Here are made-up objects, facts about them, and rows of numbers that follow some of those facts. Name the object behind each unnamed row.

Known rows:
[-32 -25  -1 -24  -7  23 -14  27   1  13  39  25  16   8  -5  -1 -17  20
 -49  10  11 -10  27 -17   4  34 -11 -14 -28  -1  -1   6 -11  27 -11 -38
  13 -27  -1] : logrim
[-13 -18   0   9 -10 -12  -4  17  13 -16  19  16  23  -8   8 -11  11   8
 -44 -20   7 -14   9 -51  34  21   2  -7 -34 -29 -23 -10 -13  38 -10 -29
  28   5   2] : sanir
[-14 -29   7   2 -22  10  12  21   7  11  34  26   2  -2   1 -11   5   4
 -48   1  13  -6  32 -48  15  30 -21 -12 -15 -17  14  -6 -12  17  -8 -40
  22 -20   9] : zodrelok
[-29 -30   0 -27   3   9  -2  20 -14 -35  25  21  10  -5  -4  14 -17  21
 -12  -8  11  17   9   7  -4  10   8 -14   9  14  -4  -8  -7 -12   7 -31
  31 -33 -19] : stegun
[ -3 -28  12   6 -12  -4  12  12  -6 -29  14  17   8  -1   0   6   2  -5
  -5 -22  31  14   9   3   6   9  -1  -4  24  -9  -4 -17   2 -19   3 -31
  41 -12 -18] : koro
[  2 -31   6  -3 -11  -5  25  23  -3 -31  20  30  -4  -7  12   5 -10   5
 -17 -15  14  10  21  -3  18   9 -10 -22  23 -25  18 -21 -10 -16  -5 -31
  51 -22 -14] : beskan
[ -4 -22   5   1  -7  -4  14  15  -2 -40  17  23   2  -8   9   8   0   9
  -6 -17  15  18  10 -11  17   4   0 -17  17 -19   3 -30  -4 -12   1 -27
  43 -19 -16] : vobru
[  1 -32   9  -3 -10  -3  21  23  -6 -28  18  28   1  -3   9   5 -14   2
 -16 -18  20   6  19   8  15  12 -10 -15  24 -20  13 -14  -8 -17  -5 -33
  51 -20 -17] : klotik
[  2 -32  10  -2 -11  -3  21  21  -7 -25  18  29  -1  -2   8   5 -13   1
 -17 -19  21   6  19  10  15  11  -9 -14  25 -19  12 -14  -7 -19  -4 -34
  51 -20 -19] : kiski
[ -1 -25  10   3  -9  -1  16   9  -8 -33  17  24   0  -3   3   7  -2   4
  -8 -23  22  11   9  -1  13   6  -3  -8  21  -6  -2 -28  -5 -19   0 -30
  41 -20 -20] : koru
[ -2 -23   7   3  -9  -3  21  12  -5 -38  19  25  -4  -9   8   7   1   8
  -8 -18  14  15  11 -16  18   2  -2 -15  19 -14   5 -33  -7 -14   2 -29
  43 -22 -16] : duskor
[ -2 -40  13   5 -16  -7  15  26  -2 -23  13  19  12   0   3   3  -8 -11
 -14 -19  34  11  20  16   4  17  -8 -11  29 -22  11   5   2 -20   0 -35
  51  -8 -14] : zeki
[ -2 -28  10   3 -10  -2  14  12  -7 -33  16  21   4  -3   2   6  -1   2
  -7 -22  24  13  10  -1  11   7  -2  -8  22  -8  -2 -23  -3 -18   2 -31
  41 -18 -18] : futuk
[ -6 -34  13  10 -15  -7  10  16  -3 -29  11  13  15  -2  -3   4   4  -9
  -5 -22  36  18  10   5   1  11  -1  -3  26 -13  -2  -7   6 -19   6 -32
  42  -7 -15] : bristovar
[-12 -33   9  -1 -11  -5  25  14  -8 -36  21  21  -4 -14   1   5   6   3
 -10 -18  15  20  15 -25   7   6  -3 -11  23  -3  10 -19  -7 -23  11 -33
  40 -27  -9] : sodor
[ 23 -19  13   0 -18  -4  -8  -6  -1   1  16  15  -9 -14  -9 -19   3   7
   7   2  29 -23  -7 -12   1   4   5  -6  13 -25  17  -2 -11  26  -2 -28
  16 -27  -4] : tutrem
[ 25 -19   9  -6 -16  -5  -3   2  -1  -1  20  20 -14 -17  -5 -18  -4  13
   0   8  22 -24  -1 -14   5   5   1 -16  14 -30  27  -1 -15  29  -5 -28
  22 -32  -2] : grastal
[ 27 -27  14  -3 -21  -6  -4   6   1   9  16  19  -7 -11  -6 -21  -8   2
  -2   5  31 -28   2   2  -1  13  -2 -12  19 -37  30  14 -12  24  -7 -31
  25 -24  -2] : bretroflel

How the objects are related:
α: belongs to class; δ: uses
α(balu, 701); α(begim, 18); α(beskan, 543); α(betrudem, 543); α(biskile, 543)
α(boflim, 18); α(boven, 543); α(bretroflel, 701); α(brikes, 543); α(bristovar, 543)
α(broflol, 701); α(bropem, 543); α(brupledrir, 543); α(bugos, 701); α(degrebri, 543)
α(deskel, 701); α(dibral, 543); α(doki, 18); α(doskitik, 18); α(dritro, 701)
α(drosa, 701); α(dukul, 543); α(duro, 701); α(duskor, 543); α(flestakla, 543)
α(fligafes, 543); α(flistos, 543); α(flugur, 543); α(fode, 701); α(fofo, 543)
α(foga, 543); α(fopar, 543); α(futro, 701); α(futrun, 543); α(futuk, 543)
α(gakas, 701); α(gibraski, 543); α(gipil, 543); α(gosurur, 543); α(grabrul, 18)
α(gramir, 18); α(grastal, 701); α(grilil, 701); α(griplem, 701); α(grubrizel, 701)
α(gubrebru, 543); α(gukla, 701); α(gukli, 543); α(karer, 543); α(kiklen, 701)
α(kiplos, 701); α(kiski, 543); α(klagres, 701); α(klagrun, 543); α(klapi, 18)
α(kledru, 18); α(kloflun, 543); α(kloklom, 543); α(klotik, 543); α(koro, 543)
α(koru, 543); α(kulelon, 543); α(kuno, 543); α(kuvopla, 543); α(laba, 701)
α(lebrama, 701); α(legrir, 543); α(lelebrim, 543); α(leraplim, 543); α(lezi, 701)
α(logrim, 18); α(miflato, 543); α(mivok, 543); α(mosu, 701); α(moven, 543)
α(muflugal, 543); α(nalistul, 543); α(nestak, 543); α(nisto, 543); α(nopil, 543)
α(pefiplom, 701); α(pledro, 543); α(pleval, 701); α(ploplur, 701); α(pluflo, 543)
α(plugrum, 543); α(pluplen, 543); α(plusto, 18); α(pluvum, 701); α(puplis, 543)
α(pusak, 543); α(pustafu, 543); α(ristora, 543); α(rutel, 543); α(sanir, 18)
α(saskom, 701); α(sazi, 701); α(sedro, 543); α(sesto, 18); α(sistete, 543)
α(skastun, 543); α(skuzo, 543); α(sodor, 543); α(soplum, 543); α(sotrelol, 543)
α(stegun, 543); α(stostapus, 701); α(sudrodom, 543); α(tarodor, 701); α(tebun, 18)
α(tidi, 543); α(tiklures, 701); α(tilir, 543); α(tirunan, 18); α(tragrobri, 18)
α(traro, 701); α(tridre, 543); α(tutrem, 701); α(vadran, 701); α(vagovus, 701)
α(vebro, 543); α(vidil, 18); α(vistin, 543); α(vobru, 543); α(voston, 18)
α(vudu, 701); α(vuklir, 543); α(zeki, 543); α(zisen, 543); α(zodrelok, 18)
α(zople, 18); α(zozo, 18); δ(beskan, voston); δ(beskan, gukli); δ(beskan, saskom)
δ(beskan, duskor); δ(beskan, vobru); δ(biskile, stostapus); δ(biskile, kledru); δ(biskile, fligafes)
δ(boflim, plugrum); δ(boflim, sodor); δ(boven, kulelon); δ(boven, zozo); δ(boven, sotrelol)
δ(boven, kloklom); δ(bretroflel, ristora); δ(bretroflel, koro); δ(bretroflel, ploplur); δ(bretroflel, tutrem)
δ(bropem, broflol); δ(bropem, dritro); δ(bropem, saskom); δ(brupledrir, vagovus); δ(bugos, sanir)
δ(bugos, pluvum); δ(bugos, griplem); δ(bugos, duro); δ(degrebri, zozo); δ(dibral, gibraski)
δ(dibral, sodor); δ(doskitik, futuk); δ(doskitik, gipil); δ(doskitik, gosurur); δ(doskitik, traro)
δ(drosa, soplum); δ(drosa, sudrodom); δ(dukul, doki); δ(dukul, kiplos); δ(dukul, skuzo)
δ(fopar, pluplen); δ(gakas, tiklures); δ(gakas, sodor); δ(grabrul, soplum); δ(grabrul, zozo)
δ(grabrul, vobru); δ(grilil, gibraski); δ(grilil, begim); δ(grubrizel, kloklom); δ(kiski, futuk)
δ(kiski, skuzo); δ(kiski, tidi); δ(kiski, begim); δ(klagres, sedro); δ(klagres, skuzo)
δ(klagres, gubrebru); δ(klagres, tirunan); δ(klagres, vadran); δ(klagrun, gukli); δ(klagrun, deskel)
δ(klagrun, gramir); δ(klapi, futrun); δ(klapi, pluplen); δ(klapi, muflugal); δ(klapi, deskel)
δ(klapi, begim); δ(klotik, gubrebru); δ(kuno, kiplos); δ(lebrama, rutel); δ(legrir, puplis)
δ(legrir, soplum); δ(lelebrim, vudu); δ(leraplim, pusak); δ(leraplim, mosu); δ(leraplim, miflato)
δ(leraplim, kiplos); δ(leraplim, plusto); δ(leraplim, fligafes); δ(leraplim, gukla); δ(logrim, stegun)
δ(moven, koru); δ(moven, foga); δ(moven, gubrebru); δ(moven, tidi); δ(moven, betrudem)
δ(moven, fofo); δ(moven, tutrem); δ(nalistul, fode); δ(nalistul, laba); δ(nalistul, balu)
δ(nalistul, zozo); δ(nestak, kiklen); δ(nestak, ristora); δ(nestak, traro); δ(nopil, futro)
δ(nopil, zisen); δ(pefiplom, vidil); δ(pefiplom, tilir); δ(pledro, flugur); δ(pledro, pustafu)
δ(pledro, kledru); δ(pledro, vadran); δ(pleval, zople); δ(pleval, brikes); δ(pleval, fligafes)
δ(pleval, karer); δ(pluflo, zople); δ(pluflo, nisto); δ(pluflo, stegun); δ(sazi, futuk)
δ(sazi, stostapus); δ(sazi, gubrebru); δ(sazi, gibraski); δ(sazi, lezi); δ(sazi, gukla)
δ(sazi, fofo); δ(sesto, stostapus); δ(sesto, kloklom); δ(sistete, duskor); δ(skastun, koru)
δ(skastun, lezi); δ(skastun, zisen); δ(skastun, begim); δ(skastun, tarodor); δ(tebun, stostapus)
δ(tebun, kloklom); δ(tragrobri, broflol); δ(tragrobri, gubrebru); δ(tragrobri, sotrelol); δ(tragrobri, kloflun)
δ(tridre, flistos); δ(tridre, flestakla); δ(tridre, saskom); δ(vebro, vobru); δ(vebro, mivok)
δ(vistin, kulelon); δ(vistin, sudrodom); δ(vuklir, pluvum); δ(vuklir, plusto); δ(vuklir, sotrelol)
δ(vuklir, vobru); δ(zeki, bristovar); δ(zeki, gosurur); δ(zodrelok, flistos); δ(zodrelok, brikes)
δ(zodrelok, vagovus); δ(zodrelok, sodor)

Which object is each row?
No name comes twice in this set of rows, the named rows included.
[ 30 -12  14  -4 -16  -1  -2 -12  -6   4  18  24 -21 -12  -7 -18  -3  13
   6  -2  24 -31  -8 -12   9   2   2  -5  12 -20  15 -17 -18  23  -6 -27
  18 -34 -10] | futro
[ -2 -36  12   3 -14  -5  17  24  -3 -22  15  21  11   0   4   3  -9  -8
 -14 -19  32  10  19  15   6  16  -9 -10  29 -21  11  -1  -1 -20  -2 -34
  50 -11 -16] | nestak
[ 31 -13  13  -3 -16  -3   2 -11  -3  -1  20  25 -24 -17  -4 -18   0  15
   4   0  18 -28  -6 -22  12  -1   2  -9  12 -24  20 -20 -19  26  -6 -27
  18 -35  -7] | deskel
[ -6 -36   9  -5 -13  -4  28  23  -6 -29  21  27  -3  -9   6   3  -8   1
 -19 -16  16  12  23  -7  11  12 -11 -18  26 -15  21  -9 -11 -23   2 -35
  49 -25 -11] | dibral
[ -2 -10  10  11 -18  12   5   4   5   6  32  29  -3   3   3  -8  11   9
 -35  -8  15 -11  19 -49  27  20 -16  -3 -20 -13  -8 -39 -10  19 -12 -33
  15 -17  -3] | gramir
[  3 -30  10  -2 -10  -2  22  19  -7 -26  19  31  -3  -2   9   5 -14   2
 -17 -20  21   4  19   9  17  11 -11 -13  25 -18  12 -18  -9 -21  -5 -33
  50 -20 -20] | skastun
[-17 -30   4 -10  -4   2  11  16 -10 -36  21  21   1  -7   1  10  -5  12
 -10 -15  15  17  11  -6   5   6   3 -13  16   1   2 -17  -6 -16   6 -31
  37 -28 -16] | karer
[ 27 -24  12  -8 -18  -4   4   4  -1   5  21  26 -19 -15  -3 -21 -10  10
  -5   6  21 -30   3  -9   6   9  -4 -15  16 -33  34   4 -19  24  -8 -31
  26 -33  -3] | grilil
[-14 -36   9  -1 -13  -5  29  14  -9 -37  22  19  -6 -17   0   4   9   2
 -12 -16  14  23  15 -30   7   6  -3 -12  24   0  13 -16  -8 -25  14 -35
  39 -29  -6] | plugrum
[ -1 -23   8   2  -8  -3  21  10  -6 -37  19  28  -5  -7   8   7   1   8
  -8 -20  15  13  11 -13  19   2  -3 -13  19 -11   4 -36  -8 -17   0 -29
  42 -23 -18] | gukli
[ -3 -23   4   0  -8   0  10  17   0 -37  18  21   6  -5  10  10   0   9
  -3 -10  20  21  13  -7  12   4  -1 -20  19 -21   5 -34   1  -9  -1 -26
  41 -19 -16] | kulelon
[ -4 -25   6   0  -8  -1  12  15  -4 -36  18  22   4  -5   7   9  -2   8
  -6 -14  19  17  11  -5  13   5  -1 -15  19 -15   2 -30  -2 -13  -1 -28
  41 -20 -18] | kloklom
[-11 -15   6   8 -16   8  -3  10   8   2  28  21  10   2   1  -7  11   8
 -36  -6  17  -6  17 -44  22  22  -9  -6 -24 -18 -12 -25  -7  26 -11 -32
  17 -11   0] | plusto
[ -2 -31   4  -4  -8  -7  19  26  -1 -35  16  27   5  -7  13   5 -12   5
 -18 -18  15   9  18   2  20  10  -5 -22  20 -28  13 -14 -10 -11  -5 -30
  53 -17 -16] | vuklir

The same objects again, as new rows of numbers:
Some rows with their names:
[ -4 -41  -3  24  13 -13   5 -12  40  21 -41  -2  -6] : nalistul
[  2 -19 -31   3  22  -9  16  -5  19   6 -12  16  -9] : moven
[ 34  63  -4  39  46  26  -4  43 -74  49  -9  17  -2] : boflim
[-16 -15 -16 -26  29 -23  46  -1   7  10   2  49   1] : legrir
[ 20  56  26  36 -11   9  10 -25  -7 -12  22  10   5] : lebrama
[ 18  57  22  36 -12   8  13 -26  -9 -15  24  11   8] : pefiplom
[-13 -26 -16  -6  20 -18  17  -5  34  15 -21   9 -12] : lelebrim
[-34 -42 -41  -8  30 -17  29 -22   8  15 -64  -4   6] : pluflo
[  9  41  38  18 -36   6   0 -11 -27 -30  35  -3  11] : grastal
[ 12  37  38  23 -26   6  -4  -8 -20 -32  50  -9  13] : pluvum
[-15 -32   0 -29   1 -20   3   6  16  -5  -4  -2  -3] : pusak
[-18 -45  -2 -10 -11 -26  -3   1  20   2 -11  -6  -3] : koro
[  9  38  42  34 -45   1 -12 -23 -17 -19  32 -13   5] : kiklen
[ 19  33  44  39 -29  -1 -12   1  -3 -24  68 -10   6] : saskom
[ -9 -42  -9  -8  -2 -21   5  12   9  -7   0  -6  -3] : kloflun
[ -1 -42  -2   4   4 -14  -3  14  21  -8   4 -15  -3] : sotrelol
[ 10  33  43  31 -40   7 -12 -16 -20 -20  28 -13   9] : balu
[-15 -39 -16 -22  -4 -11   2   9   8  -7  -2   1  -2] : fofo

Name these rows:
No name comes twice in this set of rows, the named rows included.
[-16 -42 -10 -26 -20  -9 -13   1  30   6 -20   1 -10] | futuk
[ 10  46  47  45 -27 -15  11  -7 -38 -17  36  -5   5] | vagovus
[  7  23 -29  11  17  38 -39   7 -76  26 -47 -33  22] | zople
[ 26  28  -9  11  10  44 -56  26 -46  27   2 -27  10] | voston
[ 11  58   6  29 -16  40  11 -29  15 -34  -2 -21  -9] | grubrizel
[ 38  38  -4  42  47  42 -24  11 -39  46   1   8  16] | grabrul
[ -6 -27 -13  -6  27 -18  13   5  50  11   1   9 -13] | sistete
[ 10  42  44  30 -32  -5   9   2 -41 -26  46   6   6] | tiklures
[ 34  85  11  41  -1  13  17 -35 -22 -30  37   8   5] | klagres
[ 34  52  -3   2  14  43 -47   8 -56  20 -14 -24   4] | doki
[ 25  71  -3  15 -12  33  25 -19 -20 -32  29  21   1] | sazi
[ 22  56  29  51 -20   3   2 -37   0  -4  19   3  -1] | bretroflel
[  4  55   2 -15 -32  45  11 -14 -16 -58  16 -24   0] | stostapus
[ 15  -7 -35  15  35 -12  24  -1  10  -6  -2  17  -6] | klotik
[-15 -43  -6 -28   2 -21   3  17  19   0  11   4  -1] | mivok

